Below is a small trained network, with its code and all its weights. Each question gives an input and a target symbol and asks what happens when units are switched off, that is, made to give their printed mean instead of their output.

import numpy as np


def w(rows, s, z=0):
    codes = np.array(rows[::2]) - 128.0
    scale = np.full(codes.shape[1], s)
    scale[-1] = z or s
    return codes * scale


def f(y):
    return np.maximum(y, 0)


def softmax(a):
    e = np.exp(a - a.max(-1, keepdims=True))
    return e / e.sum(-1, keepdims=True)


def log_softmax(a):
    a = a - a.max(-1, keepdims=True)
    return a - np.log(np.exp(a).sum(-1, keepdims=True))


def net(x, mask):
    ids = ['ΔΘαβζηπφω'.index(c) for c in x.split()]
    T = len(ids)
    res = E[ids] + P[:T]
    u = 0
    for l in range(3):
        q, k, v = (res @ M[l].T for M in (Q, K, V))
        z = softmax(np.where(np.tri(T) > 0, q @ k.T / 3**0.5, -1e9)) @ v
        res = res + np.where(mask[u], z, O[l][:, -1]) @ O[l][:, :-1]
        u += 1
        y = f(res @ A[l][:, :-1].T + A[l][:, -1])
        res = res + np.where(mask[u : u + 8], y, B[l][:, -1]) @ B[l][:, :-1]
        u += 8
    return log_softmax(res[-1] @ U[:, :-1].T + U[:, -1])


Q, K, V, O, A, B = {}, {}, {}, {}, {}, {}
E = w([
[163,88,109,180,138,65,155,148,169,79],'Δ',
[116,120,181,122,133,75,145,95,115,76],'Θ',
[156,109,188,231,170,103,97,118,24,106],'α',
[102,172,75,109,76,169,96,120,196,155],'β',
[147,96,78,181,150,87,96,111,80,113],'ζ',
[20,147,159,155,63,224,170,63,161,134],'η',
[236,114,193,115,162,133,12,79,35,104],'π',
[78,123,70,104,107,164,134,82,111,162],'φ',
[99,99,71,149,107,88,253,150,184,162],'ω',
],0.021)
P = w([
[125,179,99,112,173,120,147,62,50,67],'0',
[194,107,91,186,251,90,158,84,142,146],'1',
[155,171,166,125,117,21,173,151,164,207],'2',
[70,100,215,147,120,119,111,158,171,141],'3',
[170,115,67,89,222,73,112,141,161,100],'4',
[163,140,134,183,52,95,97,110,171,111],'5',
[89,64,206,161,150,95,117,148,136,158],'6',
[170,100,63,93,160,148,152,117,143,115],'7',
[107,172,83,181,47,103,153,65,183,154],'8',
[97,66,205,149,142,118,104,141,161,181],'9',
[174,93,97,105,147,168,141,88,146,93],'10',
[144,121,156,154,2,157,143,94,145,111],'11',
[35,76,143,176,99,99,120,199,198,186],'12',
[158,126,156,43,95,172,103,102,136,63],'13',
],0.013)
Q[0] = w([
[91,132,195,22,254,59,124,134,144,235],'L0H0',
[105,185,138,33,191,59,212,140,56,154],'L0H0',
[97,220,218,179,23,25,181,14,134,88],'L0H0',
],0.0037)
K[0] = w([
[166,50,183,1,200,177,92,170,129,60],'L0H0',
[75,67,97,121,178,78,153,103,122,134],'L0H0',
[90,144,166,155,58,63,104,144,102,133],'L0H0',
],0.0057)
V[0] = w([
[182,169,88,126,108,174,168,126,110,99],'L0H0',
[159,78,203,205,82,167,116,198,137,193],'L0H0',
[97,95,121,95,136,142,157,163,68,2],'L0H0',
],0.0064)
O[0] = w([
[53,190,121,93,166,11,94,90,103,61,89],'L0H0',
[144,99,141,164,138,98,118,155,147,87,108],'L0H0',
[157,89,136,106,217,147,127,86,162,82,3],'L0H0',
],0.012,0.0019)
A[0] = w([
[123,98,211,164,105,111,238,171,191,107,58],'L0N0',
[105,154,138,137,180,95,161,123,46,50,69],'L0N1',
[177,233,160,199,106,91,157,132,59,148,213],'L0N2',
[215,157,158,93,156,181,130,154,76,132,82],'L0N3',
[70,88,154,124,19,134,119,132,192,194,133],'L0N4',
[98,92,105,172,99,98,103,167,152,160,252],'L0N5',
[76,111,180,114,47,101,77,2,146,240,140],'L0N6',
[102,117,200,171,80,101,58,89,138,169,126],'L0N7',
],0.0066,0.0034)
B[0] = w([
[139,165,124,137,77,136,81,140,107,136,202],'L0N0',
[127,112,126,142,184,148,121,77,96,82,156],'L0N1',
[102,186,116,123,53,56,107,123,191,121,194],'L0N2',
[131,162,144,178,83,135,184,147,154,98,167],'L0N3',
[176,125,120,125,165,92,120,101,68,111,247],'L0N4',
[174,124,246,118,134,170,103,119,139,120,207],'L0N5',
[92,134,168,196,151,82,85,148,172,114,254],'L0N6',
[140,79,101,73,95,158,193,172,150,153,217],'L0N7',
],0.011,0.0096)
Q[1] = w([
[90,120,64,131,150,121,190,70,139,80],'L1H0',
[67,147,90,74,175,115,144,193,54,121],'L1H0',
[76,3,163,101,125,116,108,255,141,204],'L1H0',
],0.0077)
K[1] = w([
[214,58,134,147,162,146,168,223,190,133],'L1H0',
[114,192,137,132,154,192,118,116,77,148],'L1H0',
[104,254,100,93,158,133,177,139,96,26],'L1H0',
],0.0068)
V[1] = w([
[253,123,208,168,146,84,125,124,53,41],'L1H0',
[120,129,184,93,189,175,159,147,25,146],'L1H0',
[22,169,177,197,191,150,162,207,170,55],'L1H0',
],0.0061)
O[1] = w([
[107,199,134,37,128,138,159,114,47,148,254],'L1H0',
[135,119,182,158,95,107,122,49,127,100,55],'L1H0',
[114,185,122,160,78,156,121,119,102,10,209],'L1H0',
],0.014,0.0087)
A[1] = w([
[86,158,140,24,113,126,71,97,110,68,59],'L1N0',
[14,210,206,141,136,143,184,164,209,152,249],'L1N1',
[211,178,142,104,152,153,45,86,139,198,15],'L1N2',
[193,161,226,173,95,11,18,80,154,205,216],'L1N3',
[111,136,226,101,2,156,61,130,152,140,137],'L1N4',
[151,70,125,135,83,112,172,117,93,113,109],'L1N5',
[139,117,35,44,124,149,167,105,195,74,94],'L1N6',
[210,147,40,68,163,145,73,63,148,65,107],'L1N7',
],0.0062,0.002)
B[1] = w([
[103,111,112,211,167,165,125,90,172,192,223],'L1N0',
[168,104,118,67,120,171,135,178,101,139,213],'L1N1',
[138,91,164,140,168,96,105,176,157,194,158],'L1N2',
[39,66,148,129,134,139,166,49,87,72,216],'L1N3',
[105,130,69,161,254,85,125,75,110,162,254],'L1N4',
[28,82,119,129,120,174,167,190,179,151,141],'L1N5',
[244,141,102,204,70,172,254,149,213,148,142],'L1N6',
[219,92,110,146,178,152,63,100,177,187,166],'L1N7',
],0.0081,0.014)
Q[2] = w([
[79,118,253,125,153,102,179,144,120,150],'L2H0',
[131,94,181,105,69,160,97,146,165,122],'L2H0',
[100,193,155,152,151,104,115,143,140,54],'L2H0',
],0.0078)
K[2] = w([
[221,112,83,193,118,161,155,3,181,182],'L2H0',
[209,119,149,227,199,153,150,105,184,113],'L2H0',
[21,105,136,146,159,187,122,99,140,111],'L2H0',
],0.0059)
V[2] = w([
[100,162,91,160,152,31,3,116,91,165],'L2H0',
[57,181,225,152,161,85,100,167,142,117],'L2H0',
[98,136,71,114,86,133,235,129,183,156],'L2H0',
],0.0044)
O[2] = w([
[137,61,111,90,102,173,83,102,205,158,253],'L2H0',
[163,166,128,56,73,99,122,11,109,140,163],'L2H0',
[128,105,109,159,102,105,184,64,64,113,52],'L2H0',
],0.013,0.0052)
A[2] = w([
[147,72,145,217,171,126,134,211,146,126,56],'L2N0',
[113,136,109,131,156,159,219,27,53,125,237],'L2N1',
[147,38,183,169,93,208,124,192,175,201,115],'L2N2',
[191,156,251,80,98,107,192,158,206,96,89],'L2N3',
[86,205,116,21,149,134,151,195,149,163,145],'L2N4',
[119,43,107,32,148,183,38,140,83,148,80],'L2N5',
[130,166,58,183,130,254,92,79,131,133,73],'L2N6',
[95,111,67,4,102,132,115,116,126,155,252],'L2N7',
],0.0063,0.0036)
B[2] = w([
[86,180,135,145,171,147,138,70,128,185,167],'L2N0',
[145,131,162,111,96,80,118,156,179,120,253],'L2N1',
[117,151,46,129,144,70,58,162,96,132,173],'L2N2',
[40,199,139,174,168,139,248,120,96,104,134],'L2N3',
[167,83,140,228,119,136,117,66,106,138,205],'L2N4',
[124,99,198,159,124,71,130,79,72,73,205],'L2N5',
[161,75,71,142,150,83,96,136,142,96,238],'L2N6',
[137,144,98,137,155,159,87,150,167,55,227],'L2N7',
],0.011,0.013)
U = w([
[106,168,131,129,213,223,158,146,78,78,223],'Δ',
[103,52,232,99,109,141,138,172,248,126,251],'Θ',
[57,253,68,92,90,89,107,28,64,114,65],'α',
[120,104,160,207,78,138,59,212,168,178,101],'β',
[91,55,83,78,156,88,160,130,17,59,129],'ζ',
[161,76,215,225,81,195,87,227,121,41,198],'η',
[170,99,215,197,86,203,89,126,92,142,83],'π',
[65,26,81,143,41,148,158,26,135,169,55],'φ',
[116,101,112,218,85,154,177,77,61,149,80],'ω',
],0.0048,0.003)

Each question gives the input, a string of symbols that net reads in full, and the target symbol t.
The units are the heads (3 rows each of Q, K, V and O) and the neurons (one row each of A and B). Each row of codes is followed by its name. A weight is (code - 128) times the scale printed after its matrix; where a second scale follows, it is the last column's (O, A, B and U).
mask holds one flag per unit, layer by layer, with each layer's heads first. A switched-off unit (its flag False) gives its mean, the last column of its rows in O or B, instead of its output. The means were averaged over made-up inputs and are rounded, as every weight is.
A unit's drop is (log p(t) with every unit on - log p(t) with that unit switched off) / (log p(t) with every unit on - log p(t) with every unit switched off).
The circuit of an input: a set's keep is (log p(t) with only the set's units on - log p(t) with every unit switched off) / (log p(t) with every unit on - log p(t) with every unit switched off). Starting from the 12 units with the biggest drops (on a tie, the unit counted first), units are removed one at a time, each time the one whose removal leaves the highest keep (on an exact tie, the one counted first), for as long as the keep stays at least 0.8.
circuit, biggest first: the units of the circuit, biggest drop first
unit that matters most: the unit with the biggest drop
k most important neurons: the k neurons with the biggest drops, biggest first
k most important neurons of layer l: the k neurons of layer l with the biggest drops, biggest first
input η η π, target α: circuit, biggest first : (L0N2 L2H0)
input η φ η, target α: 3 most important neurons : (L0N6 L0N2 L0N0)
input η Δ ζ, target α: 2 most important neurons : (L0N4 L0N2)
input η Δ ω, target α: 3 most important neurons : (L0N0 L0N7 L0N5)
input η π Δ φ, target η: circuit, biggest first : (L1H0 L0N6)
input ζ η φ π α η Δ η π η Δ Θ Δ, target ζ: 2 most important neurons : (L2N2 L1N3)
input π α ζ π β ζ α π ω α ω π η, target π: 2 most important neurons of layer 1 : (L1N7 L1N0)
input η ζ η ω, target η: unit that matters most : L0N4
input π Δ η Δ π ζ α, target π: 3 most important neurons of layer 2 : (L2N4 L2N5 L2N6)
input η Δ η η η π ω ζ η ζ, target η: 2 most important neurons : (L0N6 L0N4)
input Δ ω η π η η Δ Δ, target Δ: 4 most important neurons of layer 1 : (L1N4 L1N3 L1N6 L1N0)
input η ζ ζ Θ α ω Θ, target η: circuit, biggest first : (L1H0 L0H0)
input Θ η π Δ ω, target ω: circuit, biggest first : (L1N4 L1N6 L0N6 L2N3)
input ω α π, target ζ: circuit, biggest first : (L1N3)
input φ φ η Θ Θ α, target α: 3 most important neurons : (L0N2 L0N6 L1N4)
input π π Θ η ω π ω π α ω β, target β: circuit, biggest first : (L1N3 L1H0)
input Θ α η Δ π η η π η ζ π β η, target Θ: 4 most important neurons : (L0N7 L2N1 L1N3 L0N6)
input Δ ζ η Θ ζ β β Θ ω η, target Δ: 4 most important neurons : (L0N6 L1N7 L0N4 L1N6)
input ω η π α, target ω: 2 most important neurons : (L2N0 L0N6)
input ω π Θ Δ Θ η η, target ω: circuit, biggest first : (L2H0 L2N0 L0N6 L1N6)
input Δ η α Θ, target Δ: 2 most important neurons : (L0N6 L1N7)
input φ ω η η π π π η α η η, target η: 2 most important neurons : (L0N2 L1N4)
input ζ β ζ, target β: 3 most important neurons : (L0N2 L2N2 L1N7)
input Δ α η η ω Θ β ζ Δ α π Δ η, target Δ: unit that matters most : L2H0
input ω η ζ η Δ ζ η η η η Δ π, target α: circuit, biggest first : (L2H0 L0N2)
input α Δ β φ Δ Θ φ ζ η φ, target α: circuit, biggest first : (L1H0 L0N1)
input α ζ Δ α Δ ω β, target α: circuit, biggest first : (L1H0)
input η ζ α α Δ Δ η Θ η Δ β, target β: circuit, biggest first : (L1N3 L1N7)
input β Θ ζ ζ π η η, target β: circuit, biggest first : (L1H0 L0H0 L2N2)
